Below are the code and all the weights of a small trained network. Each question names an input and a class and asks about switching units off, where a switched-off unit gives its printed mean instead of its output.

import numpy as np


def w(rows, s, z=0):
    codes = np.array(rows[::2]) - 128.0
    scale = np.full(codes.shape[1], s)
    scale[-1] = z or s
    return codes * scale


def f(y):
    return y / 2 * (1 + np.tanh(0.7978845608 * (y + 0.044715 * y**3)))


def log_softmax(a):
    a = a - a.max(-1, keepdims=True)
    return a - np.log(np.exp(a).sum(-1, keepdims=True))


def net(x, mask):
    res = np.array(x, float).reshape(1, 8) / 4 @ E
    y = f(res @ A[0][:, :-1].T + A[0][:, -1])
    res = res + np.where(mask, y, B[0][:, -1]) @ B[0][:, :-1]
    return log_softmax(res[-1] @ U[:, :-1].T + U[:, -1])


A, B = {}, {}
E = w([
[129,127,128],'x0',
[14,193,133],'x1',
[129,129,129],'x2',
[154,150,254],'x3',
[128,128,126],'x4',
[128,128,127],'x5',
[128,128,128],'x6',
[186,231,108],'x7',
],0.0045)
A[0] = w([
[164,107,174,46],'n1',
[132,130,152,187],'n2',
[140,135,219,129],'n3',
[166,231,92,56],'n4',
[199,232,98,62],'n5',
[178,170,67,31],'n6',
[107,141,95,114],'n7',
[98,186,124,29],'n8',
[144,164,181,81],'n9',
[141,116,41,82],'n10',
[134,135,32,65],'n11',
[184,212,105,75],'n12',
[67,171,137,62],'n13',
[204,98,109,70],'n14',
[146,105,144,65],'n15',
[20,202,133,47],'n16',
[146,156,216,91],'n17',
[135,167,144,4],'n18',
[140,164,201,32],'n19',
[115,134,70,113],'n20',
[139,121,132,143],'n21',
[134,124,138,180],'n22',
[203,219,98,66],'n23',
[150,155,137,45],'n24',
[197,86,107,98],'n25',
[136,55,138,82],'n26',
[81,169,112,45],'n27',
[79,2,169,59],'n28',
[231,76,111,44],'n29',
[113,125,67,2],'n30',
[26,186,139,41],'n31',
[140,138,215,110],'n32',
[122,105,34,46],'n33',
[133,64,139,72],'n34',
[222,80,115,72],'n35',
[137,124,30,113],'n36',
[231,78,108,42],'n37',
[111,122,88,54],'n38',
[69,52,163,54],'n39',
[127,131,129,162],'n40',
],0.0098,0.0054)
B[0] = w([
[145,85,161,74],'n1',
[147,151,106,251],'n2',
[178,90,94,221],'n3',
[74,119,95,162],'n4',
[41,115,77,195],'n5',
[114,100,124,98],'n6',
[147,117,139,129],'n7',
[104,88,177,70],'n8',
[137,88,118,118],'n9',
[166,94,116,151],'n10',
[161,79,113,145],'n11',
[60,116,102,164],'n12',
[133,100,192,108],'n13',
[120,126,191,121],'n14',
[116,97,146,63],'n15',
[153,128,253,182],'n16',
[167,79,104,174],'n17',
[94,42,170,43],'n18',
[137,39,142,98],'n19',
[162,106,127,148],'n20',
[131,138,126,154],'n21',
[136,153,114,229],'n22',
[44,118,99,184],'n23',
[106,80,147,55],'n24',
[127,147,174,151],'n25',
[89,131,126,115],'n26',
[129,90,178,80],'n27',
[35,117,59,198],'n28',
[133,123,231,145],'n29',
[127,36,157,58],'n30',
[138,103,246,154],'n31',
[172,85,105,187],'n32',
[156,60,119,129],'n33',
[92,117,133,95],'n34',
[125,143,216,156],'n35',
[184,91,104,209],'n36',
[130,120,226,143],'n37',
[127,75,148,67],'n38',
[46,77,105,133],'n39',
[132,144,124,190],'n40',
],0.029,0.0017)
U = w([
[104,114,255,93],'0',
[136,149,113,254],'1',
[2,68,96,58],'2',
[155,154,110,180],'3',
[157,154,110,163],'4',
[201,17,94,32],'5',
[143,168,119,109],'6',
[150,169,115,86],'7',
],0.0086,0.0068)

Each question gives the input, the list of numbers given to net, and the class t.
The units are the neurons (one row each of A and B). Each row of codes is followed by its name. A weight is (code - 128) times the scale printed after its matrix; where a second scale follows, it is the last column's (A, B and U).
mask holds one flag per neuron, in row order. A switched-off neuron (its flag False) gives its mean, the last column of its row in B, instead of its output. The means were averaged over made-up inputs and are rounded, as every weight is.
A unit's drop is (log p(t) with every unit on - log p(t) with that unit switched off) / (log p(t) with every unit on - log p(t) with every unit switched off).
The circuit of an input: a set's keep is (log p(t) with only the set's units on - log p(t) with every unit switched off) / (log p(t) with every unit on - log p(t) with every unit switched off). Starting from the 12 units with the biggest drops (on a tie, the unit counted first), units are removed one at a time, each time the one whose removal leaves the highest keep (on an exact tie, the one counted first), for as long as the keep stays at least 0.8.
circuit, biggest first: the units of the circuit, biggest drop first
most important unit: the unit with the biggest drop
k most important neurons: the k neurons with the biggest drops, biggest first
drop of u: that unit's drop, to one decimal
input [5,7,-1,7,1,1,1,1], class 0: circuit, biggest first => (n16)
input [-7,8,6,-7,8,7,-7,8], class 0: circuit, biggest first => (n16; n31)
input [-4,-6,5,-2,-2,8,3,8], class 2: circuit, biggest first => (n5; n23)
input [4,8,-7,-8,-8,-5,8,-1], class 0: circuit, biggest first => (n16; n31)
input [0,2,-7,7,8,-5,-6,-8], class 2: 2 most important neurons => (n28; n39)
input [-2,-1,-8,8,4,-4,3,-3], class 5: 4 most important neurons => (n3; n32; n17; n19)
input [4,-1,7,8,-1,3,-7,-7], class 5: circuit, biggest first => (n3; n32)
input [6,-6,7,2,-3,-3,5,-7], class 2: 4 most important neurons => (n28; n39; n26; n34)
input [7,4,0,-8,7,0,5,-6], class 5: 2 most important neurons => (n33; n36)
input [2,7,-6,8,2,-4,-6,-6], class 5: 4 most important neurons => (n3; n32; n17; n19)
input [-2,-8,-8,2,-3,-8,4,-8], class 0: 3 most important neurons => (n29; n35; n37)
input [-7,-7,4,6,-4,-3,-1,6], class 0: drop of n35 => 0.3
input [-7,5,2,8,7,-1,5,-3], class 5: drop of n1 => 0.0
input [0,-8,-4,5,-2,-2,7,-1], class 0: drop of n29 => 0.1
input [2,6,3,5,7,-5,4,7], class 2: most important unit => n5
